Below are the code and all the weights of a small trained network. Each question names an input and a class and asks about switching units off, where a switched-off unit gives its printed mean instead of its output.

import numpy as np


def w(rows, s, z=0):
    codes = np.array(rows[::2]) - 128.0
    scale = np.full(codes.shape[1], s)
    scale[-1] = z or s
    return codes * scale


def norm(h):
    return h / np.sqrt((h * h).mean(-1, keepdims=True) + 1e-5)


def f(y):
    return np.maximum(y, 0)


def log_softmax(a):
    a = a - a.max(-1, keepdims=True)
    return a - np.log(np.exp(a).sum(-1, keepdims=True))


def net(x, mask):
    res = np.array(x, float).reshape(1, 6) / 4 @ E
    u = 0
    for l in range(4):
        y = f(norm(res) @ A[l][:, :-1].T + A[l][:, -1])
        res = res + np.where(mask[u : u + 6], y, B[l][:, -1]) @ B[l][:, :-1]
        u += 6
    return log_softmax(norm(res)[-1] @ U[:, :-1].T + U[:, -1])


A, B = {}, {}
E = w([
[173,101,92,80,149,94,223,173],'x0',
[170,91,131,70,148,249,125,116],'x1',
[202,107,128,234,113,111,163,162],'x2',
[208,133,252,186,233,177,165,160],'x3',
[42,97,80,147,157,203,102,204],'x4',
[166,89,28,175,208,172,126,61],'x5',
],0.0013)
A[0] = w([
[160,143,136,140,252,184,99,63,30],'L0N1',
[111,99,185,192,185,186,111,220,192],'L0N2',
[92,136,216,222,133,59,68,153,68],'L0N3',
[148,173,93,105,88,47,145,65,14],'L0N4',
[235,137,169,153,149,115,189,77,9],'L0N5',
[97,157,136,196,174,213,73,88,2],'L0N6',
],0.0021,0.00095)
B[0] = w([
[160,77,126,212,3,154,158,126,192],'L0N1',
[164,131,167,225,90,130,223,159,252],'L0N2',
[102,230,170,103,35,123,217,119,208],'L0N3',
[170,123,153,197,200,142,158,203,177],'L0N4',
[39,148,47,58,210,198,83,138,200],'L0N5',
[154,40,77,133,63,130,58,85,180],'L0N6',
],0.0023,0.0018)
A[1] = w([
[186,97,148,236,173,111,153,141,2],'L1N1',
[105,73,20,194,81,120,81,163,39],'L1N2',
[2,169,64,51,102,127,119,131,37],'L1N3',
[158,124,95,110,112,53,190,175,174],'L1N4',
[190,122,108,120,156,162,163,111,65],'L1N5',
[174,50,45,91,139,134,187,146,2],'L1N6',
],0.0025,0.00068)
B[1] = w([
[5,158,91,98,202,31,75,195,250],'L1N1',
[158,78,77,194,108,210,141,9,253],'L1N2',
[88,76,83,85,217,99,85,160,229],'L1N3',
[195,140,90,192,73,104,81,59,229],'L1N4',
[99,73,103,104,114,117,116,153,193],'L1N5',
[76,187,183,161,102,86,111,132,210],'L1N6',
],0.0028,0.0016)
A[2] = w([
[64,151,83,168,72,48,101,92,169],'L2N1',
[130,75,146,147,186,216,183,255,33],'L2N2',
[119,125,138,31,79,78,101,138,144],'L2N3',
[154,139,176,72,158,162,107,16,49],'L2N4',
[46,146,104,66,118,109,38,131,3],'L2N5',
[158,164,190,145,45,121,103,90,197],'L2N6',
],0.0031,0.0007)
B[2] = w([
[159,94,181,83,165,213,190,149,254],'L2N1',
[164,109,234,93,97,156,129,120,223],'L2N2',
[77,126,48,115,62,104,183,236,176],'L2N3',
[80,128,59,163,20,104,77,93,162],'L2N4',
[77,106,115,33,190,67,161,253,185],'L2N5',
[88,192,119,197,128,20,188,142,203],'L2N6',
],0.0031,0.0026)
A[3] = w([
[132,88,106,149,158,119,161,214,1],'L3N1',
[89,219,183,194,96,113,112,125,66],'L3N2',
[113,88,53,178,89,184,99,100,54],'L3N3',
[106,74,112,254,156,170,146,133,63],'L3N4',
[107,137,36,161,111,83,122,85,226],'L3N5',
[46,138,172,165,163,204,19,186,136],'L3N6',
],0.0033,0.00095)
B[3] = w([
[110,217,114,145,80,90,97,84,189],'L3N1',
[122,209,175,210,83,25,175,178,214],'L3N2',
[133,96,84,129,120,162,90,43,219],'L3N3',
[130,170,125,80,6,81,175,108,255],'L3N4',
[131,119,189,164,154,193,76,113,233],'L3N5',
[254,108,76,108,100,93,178,75,203],'L3N6',
],0.0035,0.0025)
U = w([
[150,88,74,154,79,179,116,53,211],'0',
[143,178,172,194,86,62,191,165,195],'1',
[121,138,137,147,170,158,89,158,1],'2',
[176,86,218,100,152,203,146,165,127],'3',
[151,154,101,156,245,79,111,117,75],'4',
[73,88,82,110,208,170,80,105,84],'5',
[85,167,170,165,125,136,49,102,4],'6',
[54,123,88,55,125,98,127,213,170],'7',
],0.011,0.0042)

Each question gives the input, the list of numbers given to net, and the class t.
The units are the neurons (one row each of A and B). Each row of codes is followed by its name. A weight is (code - 128) times the scale printed after its matrix; where a second scale follows, it is the last column's (A, B and U).
mask holds one flag per neuron, layer by layer. A switched-off neuron (its flag False) gives its mean, the last column of its row in B, instead of its output. The means were averaged over made-up inputs and are rounded, as every weight is.
A unit's drop is (log p(t) with every unit on - log p(t) with that unit switched off) / (log p(t) with every unit on - log p(t) with every unit switched off).
The circuit of an input: a set's keep is (log p(t) with only the set's units on - log p(t) with every unit switched off) / (log p(t) with every unit on - log p(t) with every unit switched off). Starting from the 12 units with the biggest drops (on a tie, the unit counted first), units are removed one at a time, each time the one whose removal leaves the highest keep (on an exact tie, the one counted first), for as long as the keep stays at least 0.8.
units of the circuit, in order: the units of the circuit, biggest drop first
unit that matters most: the unit with the biggest drop
top k neurons in layer l: the k neurons of layer l with the biggest drops, biggest first
drop when u is switched off: that unit's drop, to one decimal
input [4,-6,8,-4,1,4], class 0: unit that matters most : L1N2
input [0,6,-5,-7,-7,5], class 7: units of the circuit, in order : (L2N5; L1N2)
input [-8,-7,-4,-7,-5,-5], class 7: units of the circuit, in order : (L2N5; L1N3)
input [2,7,-3,-1,1,1], class 7: units of the circuit, in order : (L1N2; L2N5)
input [1,0,6,1,-4,2], class 4: top 2 neurons in layer 0 : (L0N5; L0N2)
input [-2,8,-8,-8,-4,4], class 7: top 2 neurons in layer 2 : (L2N5; L2N3)
input [8,-5,-5,-5,5,7], class 5: top 2 neurons in layer 1 : (L1N2; L1N3)
input [4,4,5,7,-4,-5], class 3: top 2 neurons in layer 3 : (L3N2; L3N4)
input [3,1,3,8,-3,0], class 3: units of the circuit, in order : (L0N5; L3N2)
input [-6,2,-6,8,4,-2], class 1: top 2 neurons in layer 2 : (L2N1; L2N6)
input [6,-3,-5,3,-2,6], class 4: top 3 neurons in layer 0 : (L0N2; L0N1; L0N3)
input [8,1,-5,4,8,3], class 3: top 2 neurons in layer 2 : (L2N2; L2N6)
input [-8,1,7,-8,2,-5], class 7: top 3 neurons in layer 2 : (L2N5; L2N1; L2N6)
input [-6,4,-4,-3,-2,-2], class 7: units of the circuit, in order : (L2N5)
input [4,4,0,-3,-2,0], class 7: top 3 neurons in layer 2 : (L2N3; L2N1; L2N2)
input [-8,-1,0,-8,-6,-5], class 7: top 2 neurons in layer 0 : (L0N2; L0N1)
input [5,-4,7,-2,4,2], class 0: top 2 neurons in layer 2 : (L2N6; L2N5)
input [-1,-5,2,-1,-2,6], class 0: top 2 neurons in layer 3 : (L3N4; L3N2)
input [-7,-2,0,0,4,2], class 0: drop when L1N2 is switched off : 0.3
input [-4,6,-6,0,8,5], class 0: drop when L3N6 is switched off : 0.1
input [5,-3,-8,3,-2,-5], class 7: unit that matters most : L0N2
input [-3,-6,-8,4,2,0], class 7: drop when L2N5 is switched off : 1.0
